Here is a tiny trained network, its code and every weight. The questions are about switching its units off for an input and a class, where a switched-off unit gives its printed mean instead of its output.

import numpy as np


def w(rows, s, z=0):
    codes = np.array(rows[::2]) - 128.0
    scale = np.full(codes.shape[1], s)
    scale[-1] = z or s
    return codes * scale


def f(y):
    return np.maximum(y, 0)


def log_softmax(a):
    a = a - a.max(-1, keepdims=True)
    return a - np.log(np.exp(a).sum(-1, keepdims=True))


def net(x, mask):
    res = np.array(x, float).reshape(1, 4) / 4 @ E
    y = f(res @ A[0][:, :-1].T + A[0][:, -1])
    res = res + np.where(mask, y, B[0][:, -1]) @ B[0][:, :-1]
    return log_softmax(res[-1] @ U[:, :-1].T + U[:, -1])


A, B = {}, {}
E = w([
[121,114,124,228,29,176,129,113,130,132,130],'x0',
[115,109,121,198,162,28,120,103,81,136,131],'x1',
[57,142,124,176,212,195,125,128,116,126,127],'x2',
[2,133,130,88,83,89,126,131,159,139,128],'x3',
],0.0058)
A[0] = w([
[151,133,130,63,109,229,130,126,144,128,132,105],'n0',
[206,125,130,74,47,58,125,127,130,125,121,88],'n1',
[118,134,124,101,120,151,129,128,126,125,117,110],'n2',
[100,126,127,149,177,175,127,124,129,127,128,108],'n3',
[132,122,130,103,121,169,131,128,137,130,128,95],'n4',
[141,128,125,52,200,110,124,130,124,132,129,98],'n5',
[105,127,127,152,160,133,128,123,125,137,129,110],'n6',
[124,127,125,195,76,163,128,125,126,128,123,102],'n7',
[117,125,132,177,143,74,124,119,117,130,127,76],'n8',
[183,132,134,150,149,146,127,126,118,120,132,88],'n9',
[134,125,128,210,165,34,134,115,119,123,134,101],'n10',
[26,130,130,100,95,107,128,135,139,122,130,78],'n11',
[126,125,133,96,116,172,126,119,132,129,126,126],'n12',
[133,134,129,85,112,185,128,130,135,124,129,98],'n13',
[133,133,132,85,116,197,134,129,138,127,133,90],'n14',
[73,135,127,167,206,203,124,131,126,122,125,102],'n15',
[120,121,130,135,142,143,120,129,130,137,128,132],'n16',
[181,125,127,93,69,82,125,131,128,130,127,74],'n17',
[133,131,132,129,126,127,124,125,129,128,124,254],'n18',
[134,127,128,198,159,49,130,117,115,135,129,94],'n19',
[137,130,136,46,203,102,131,128,121,128,132,94],'n20',
[120,130,133,226,30,173,131,126,119,130,139,93],'n21',
[130,125,127,169,83,141,128,128,125,135,126,82],'n22',
[176,129,126,153,146,148,129,129,117,123,129,92],'n23',
[93,130,129,154,192,181,124,131,124,129,121,87],'n24',
[209,121,134,161,165,153,134,127,128,124,128,106],'n25',
[113,128,126,137,152,142,128,126,131,133,129,105],'n26',
[249,129,126,173,183,171,126,130,116,124,127,107],'n27',
[125,120,125,164,98,154,125,124,128,126,128,100],'n28',
[100,128,133,139,156,150,125,129,118,125,121,99],'n29',
[140,131,126,98,115,189,132,127,133,132,128,97],'n30',
[136,137,127,64,197,106,132,133,122,125,134,85],'n31',
[18,128,132,93,77,106,130,126,132,124,128,89],'n32',
],0.013,0.0074)
B[0] = w([
[124,125,127,134,117,105,108,187,85,117,108,213],'n0',
[180,136,132,133,81,108,154,98,132,127,172,224],'n1',
[122,122,124,135,123,116,119,137,115,126,123,146],'n2',
[157,131,130,129,104,121,143,116,130,128,151,170],'n3',
[129,126,133,128,118,109,115,148,118,122,121,149],'n4',
[145,123,127,135,159,126,117,123,181,116,99,206],'n5',
[143,131,129,127,104,114,129,125,121,127,137,153],'n6',
[151,126,126,131,157,127,125,123,171,117,107,189],'n7',
[124,128,127,122,108,90,105,160,119,118,106,163],'n8',
[95,131,129,118,112,107,124,113,145,142,119,168],'n9',
[132,128,131,130,112,113,109,193,89,115,112,210],'n10',
[67,130,128,122,111,113,125,92,137,154,124,188],'n11',
[128,125,130,138,133,122,124,150,103,123,127,166],'n12',
[132,126,128,135,121,107,118,159,99,123,117,169],'n13',
[131,125,125,133,111,101,112,165,104,120,115,172],'n14',
[184,130,130,125,89,113,152,105,127,128,166,204],'n15',
[136,126,129,126,125,131,132,128,127,130,138,145],'n16',
[163,134,133,128,88,102,141,106,131,129,157,182],'n17',
[124,117,119,132,192,252,161,144,72,132,159,255],'n18',
[132,125,127,128,112,107,110,181,95,114,109,194],'n19',
[145,123,130,141,158,129,117,118,185,116,94,212],'n20',
[160,127,130,122,183,115,115,117,194,110,92,227],'n21',
[142,128,135,132,134,112,121,118,163,119,107,158],'n22',
[101,131,126,118,114,108,119,108,139,141,121,165],'n23',
[165,136,137,127,91,107,141,108,133,127,153,174],'n24',
[73,135,127,124,121,118,123,101,136,145,134,203],'n25',
[140,127,125,128,113,116,131,123,132,128,135,140],'n26',
[47,131,125,115,116,121,128,86,133,156,128,248],'n27',
[142,122,126,132,140,127,124,125,154,119,117,158],'n28',
[146,126,126,123,101,114,135,120,134,123,137,148],'n29',
[126,131,129,127,119,105,111,158,112,119,114,165],'n30',
[143,128,130,131,154,116,115,119,180,113,98,193],'n31',
[59,136,126,118,117,116,118,93,128,154,127,202],'n32',
],0.037,0.0074)
U = w([
[158,120,133,141,198,135,119,115,188,101,83,104],'0',
[36,142,121,102,119,124,127,91,121,192,133,113],'1',
[129,122,128,141,113,104,96,214,63,104,108,112],'2',
[197,146,144,133,82,118,191,100,123,129,203,98],'3',
[121,112,119,135,191,248,169,144,89,139,158,252],'4',
],0.011,0.0037)

Each question gives the input, the list of numbers given to net, and the class t.
The units are the neurons (one row each of A and B). Each row of codes is followed by its name. A weight is (code - 128) times the scale printed after its matrix; where a second scale follows, it is the last column's (A, B and U).
mask holds one flag per neuron, in row order. A switched-off neuron (its flag False) gives its mean, the last column of its row in B, instead of its output. The means were averaged over made-up inputs and are rounded, as every weight is.
A unit's drop is (log p(t) with every unit on - log p(t) with that unit switched off) / (log p(t) with every unit on - log p(t) with every unit switched off).
The circuit of an input: a set's keep is (log p(t) with only the set's units on - log p(t) with every unit switched off) / (log p(t) with every unit on - log p(t) with every unit switched off). Starting from the 12 units with the biggest drops (on a tie, the unit counted first), units are removed one at a time, each time the one whose removal leaves the highest keep (on an exact tie, the one counted first), for as long as the keep stays at least 0.8.
units of the circuit, in order: the units of the circuit, biggest drop first
unit that matters most: the unit with the biggest drop
k most important neurons: the k neurons with the biggest drops, biggest first
drop of u: that unit's drop, to one decimal
input [-2,7,8,6], class 3: unit that matters most => n15
input [-6,-7,4,-5], class 2: 2 most important neurons => [n0, n21]
input [6,-4,-6,6], class 0: 2 most important neurons => [n21, n27]
input [-5,8,-7,5], class 2: 4 most important neurons => [n10, n19, n15, n8]
input [-5,7,4,1], class 2: 3 most important neurons => [n10, n19, n21]
input [8,3,-7,0], class 0: 2 most important neurons => [n21, n7]
input [6,4,8,-7], class 3: 3 most important neurons => [n15, n24, n3]
input [2,4,0,-4], class 1: 3 most important neurons => [n27, n0, n25]
input [-6,1,7,-2], class 3: 4 most important neurons => [n15, n24, n21, n3]
input [-2,-2,1,-3], class 4: 2 most important neurons => [n32, n11]
input [1,7,-8,2], class 3: 2 most important neurons => [n1, n17]
input [2,3,-4,2], class 3: 3 most important neurons => [n1, n0, n27]
input [6,2,3,5], class 0: 2 most important neurons => [n21, n27]
input [3,-5,2,-6], class 1: units of the circuit, in order => [n27]
input [-7,4,8,-5], class 3: 3 most important neurons => [n15, n24, n21]
input [4,-6,-5,-6], class 1: 3 most important neurons => [n27, n25, n10]
input [1,2,8,-3], class 3: drop of n4 => 0.0
input [-8,1,-4,7], class 0: drop of n20 => 1.6
input [-4,-7,-4,-8], class 1: drop of n27 => 1.9
input [7,8,4,6], class 2: drop of n31 => 0.6
input [-2,-7,-5,-5], class 2: unit that matters most => n0
